Here is a tiny trained network, its code and every weight. The questions are about switching its units off for an input and a class, where a switched-off unit gives its printed mean instead of its output.

import numpy as np


def w(rows, s, z=0):
    codes = np.array(rows[::2]) - 128.0
    scale = np.full(codes.shape[1], s)
    scale[-1] = z or s
    return codes * scale


def norm(h):
    return h / np.sqrt((h * h).mean(-1, keepdims=True) + 1e-5)


def f(y):
    return y / 2 * (1 + np.tanh(0.7978845608 * (y + 0.044715 * y**3)))


def log_softmax(a):
    a = a - a.max(-1, keepdims=True)
    return a - np.log(np.exp(a).sum(-1, keepdims=True))


def net(x, mask):
    res = np.array(x, float).reshape(1, 3) / 4 @ E
    u = 0
    for l in range(2):
        y = f(norm(res) @ A[l][:, :-1].T + A[l][:, -1])
        res = res + np.where(mask[u : u + 5], y, B[l][:, -1]) @ B[l][:, :-1]
        u += 5
    return log_softmax(norm(res)[-1] @ U[:, :-1].T + U[:, -1])


A, B = {}, {}
E = w([
[96,18,124],'x0',
[2,159,116],'x1',
[133,106,198],'x2',
],0.0066)
A[0] = w([
[18,168,204,84],'0.n0',
[114,56,60,2],'0.n1',
[127,25,126,163],'0.n2',
[130,98,252,246],'0.n3',
[122,20,89,172],'0.n4',
],0.011,0.0055)
B[0] = w([
[74,210,1,208],'0.n0',
[29,138,92,129],'0.n1',
[56,54,188,194],'0.n2',
[226,219,142,255],'0.n3',
[55,159,187,199],'0.n4',
],0.0096,0.0069)
A[1] = w([
[184,142,197,64],'1.n0',
[93,100,251,69],'1.n1',
[141,134,246,2],'1.n2',
[140,141,168,224],'1.n3',
[15,1,11,106],'1.n4',
],0.0093,0.0039)
B[1] = w([
[156,168,138,198],'1.n0',
[181,97,65,215],'1.n1',
[194,42,191,178],'1.n2',
[153,55,127,254],'1.n3',
[58,60,252,251],'1.n4',
],0.012,0.0028)
U = w([
[239,205,165,227],'0',
[227,16,246,187],'1',
[95,237,40,186],'2',
[13,188,66,167],'3',
[191,189,31,142],'4',
[17,49,245,229],'5',
[125,45,37,2],'6',
[124,53,49,2],'7',
],0.012,0.0087)

Each question gives the input, the list of numbers given to net, and the class t.
The units are the neurons (one row each of A and B). Each row of codes is followed by its name. A weight is (code - 128) times the scale printed after its matrix; where a second scale follows, it is the last column's (A, B and U).
mask holds one flag per neuron, layer by layer. A switched-off neuron (its flag False) gives its mean, the last column of its row in B, instead of its output. The means were averaged over made-up inputs and are rounded, as every weight is.
A unit's drop is (log p(t) with every unit on - log p(t) with that unit switched off) / (log p(t) with every unit on - log p(t) with every unit switched off).
The circuit of an input: a set's keep is (log p(t) with only the set's units on - log p(t) with every unit switched off) / (log p(t) with every unit on - log p(t) with every unit switched off). Starting from all 10 units, units are removed one at a time, each time the one whose removal leaves the highest keep (on an exact tie, the one counted first), for as long as the keep stays at least 0.8.
circuit, biggest first: the units of the circuit, biggest drop first
k most important neurons: the k neurons with the biggest drops, biggest first
top k neurons in layer l: the k neurons of layer l with the biggest drops, biggest first
drop when u is switched off: that unit's drop, to one decimal
input [-4,6,8], class 2: circuit, biggest first : [0.n0]
input [0,7,-7], class 5: circuit, biggest first : [0.n3, 1.n4]
input [4,3,8], class 1: 3 most important neurons : [0.n2, 0.n3, 1.n2]
input [4,7,7], class 3: top 2 neurons in layer 0 : [0.n0, 0.n3]
input [-3,-3,-4], class 4: circuit, biggest first : [0.n3, 0.n4]
input [3,3,-6], class 5: 2 most important neurons : [1.n4, 0.n3]
input [-2,-3,-4], class 4: 4 most important neurons : [1.n4, 0.n3, 0.n4, 1.n2]
input [8,-5,-3], class 5: 2 most important neurons : [0.n2, 0.n1]
input [-5,3,8], class 2: 2 most important neurons : [0.n0, 1.n2]
input [4,4,5], class 3: 4 most important neurons : [0.n0, 0.n3, 1.n4, 0.n2]
input [3,-6,-6], class 5: drop when 1.n4 is switched off : 0.1
input [1,1,2], class 2: drop when 0.n0 is switched off : 0.9
input [5,-7,-8], class 5: drop when 0.n3 is switched off : 0.6
input [0,0,-6], class 5: circuit, biggest first : [0.n3]
